Below is a small trained network, with its code and all its weights. Each question gives an input and a class and asks what happens when units are switched off, that is, made to give their printed mean instead of their output.

import numpy as np


def w(rows, s, z=0):
    codes = np.array(rows[::2]) - 128.0
    scale = np.full(codes.shape[1], s)
    scale[-1] = z or s
    return codes * scale


def f(y):
    return y / 2 * (1 + np.tanh(0.7978845608 * (y + 0.044715 * y**3)))


def log_softmax(a):
    a = a - a.max(-1, keepdims=True)
    return a - np.log(np.exp(a).sum(-1, keepdims=True))


def net(x, mask):
    res = np.array(x, float).reshape(1, 4) / 4 @ E
    y = f(res @ A[0][:, :-1].T + A[0][:, -1])
    res = res + np.where(mask, y, B[0][:, -1]) @ B[0][:, :-1]
    return log_softmax(res[-1] @ U[:, :-1].T + U[:, -1])


A, B = {}, {}
E = w([
[127,44,183],'x0',
[68,189,220],'x1',
[222,157,251],'x2',
[119,61,193],'x3',
],0.012)
A[0] = w([
[183,200,68,210],'n1',
[82,139,173,127],'n2',
[72,64,98,132],'n3',
[252,67,140,253],'n4',
[94,97,92,169],'n5',
[94,143,169,135],'n6',
[82,66,108,174],'n7',
[97,136,197,144],'n8',
[158,199,68,194],'n9',
[78,78,115,115],'n10',
[225,95,142,208],'n11',
[139,147,129,110],'n12',
[101,128,180,221],'n13',
[155,167,133,128],'n14',
[200,102,156,226],'n15',
[108,133,156,46],'n16',
[202,98,143,151],'n17',
[96,106,94,149],'n18',
[132,164,73,27],'n19',
[89,188,162,75],'n20',
[176,81,140,205],'n21',
[206,83,154,161],'n22',
],0.016,0.0022)
B[0] = w([
[213,228,47,229],'n1',
[43,153,154,178],'n2',
[76,90,76,217],'n3',
[225,56,158,249],'n4',
[124,43,127,192],'n5',
[51,204,168,171],'n6',
[64,54,126,207],'n7',
[125,190,181,199],'n8',
[196,199,31,223],'n9',
[109,33,135,191],'n10',
[254,103,166,216],'n11',
[127,107,102,137],'n12',
[58,148,240,185],'n13',
[151,105,81,163],'n14',
[181,100,209,205],'n15',
[124,185,168,145],'n16',
[227,76,166,193],'n17',
[110,48,80,183],'n18',
[149,147,105,187],'n19',
[107,198,123,188],'n20',
[139,86,151,188],'n21',
[179,65,194,208],'n22',
],0.0075,0.014)
U = w([
[226,73,245,119],'0',
[188,174,57,32],'1',
[29,190,248,111],'2',
[63,62,106,251],'3',
],0.011,0.0025)

Each question gives the input, the list of numbers given to net, and the class t.
The units are the neurons (one row each of A and B). Each row of codes is followed by its name. A weight is (code - 128) times the scale printed after its matrix; where a second scale follows, it is the last column's (A, B and U).
mask holds one flag per neuron, in row order. A switched-off neuron (its flag False) gives its mean, the last column of its row in B, instead of its output. The means were averaged over made-up inputs and are rounded, as every weight is.
A unit's drop is (log p(t) with every unit on - log p(t) with that unit switched off) / (log p(t) with every unit on - log p(t) with every unit switched off).
The circuit of an input: a set's keep is (log p(t) with only the set's units on - log p(t) with every unit switched off) / (log p(t) with every unit on - log p(t) with every unit switched off). Starting from the 12 units with the biggest drops (on a tie, the unit counted first), units are removed one at a time, each time the one whose removal leaves the highest keep (on an exact tie, the one counted first), for as long as the keep stays at least 0.8.
units of the circuit, in order: the units of the circuit, biggest drop first
k most important neurons: the k neurons with the biggest drops, biggest first
drop of u: that unit's drop, to one decimal
input [7,1,-3,7], class 3: units of the circuit, in order : [n3; n7]
input [2,-4,-3,7], class 3: units of the circuit, in order : [n3; n7]
input [-8,-1,8,-2], class 1: units of the circuit, in order : [n1]
input [5,-4,-2,-6], class 1: 3 most important neurons : [n13; n2; n22]
input [8,7,-8,4], class 3: 4 most important neurons : [n3; n10; n7; n18]
input [-3,-5,-5,1], class 3: 2 most important neurons : [n7; n5]
input [-4,-5,5,-4], class 1: 2 most important neurons : [n1; n9]
input [0,-8,-4,-1], class 3: 2 most important neurons : [n7; n5]
input [0,1,-3,-1], class 3: drop of n1 : 0.1
input [-6,-3,-5,4], class 3: drop of n7 : 0.2
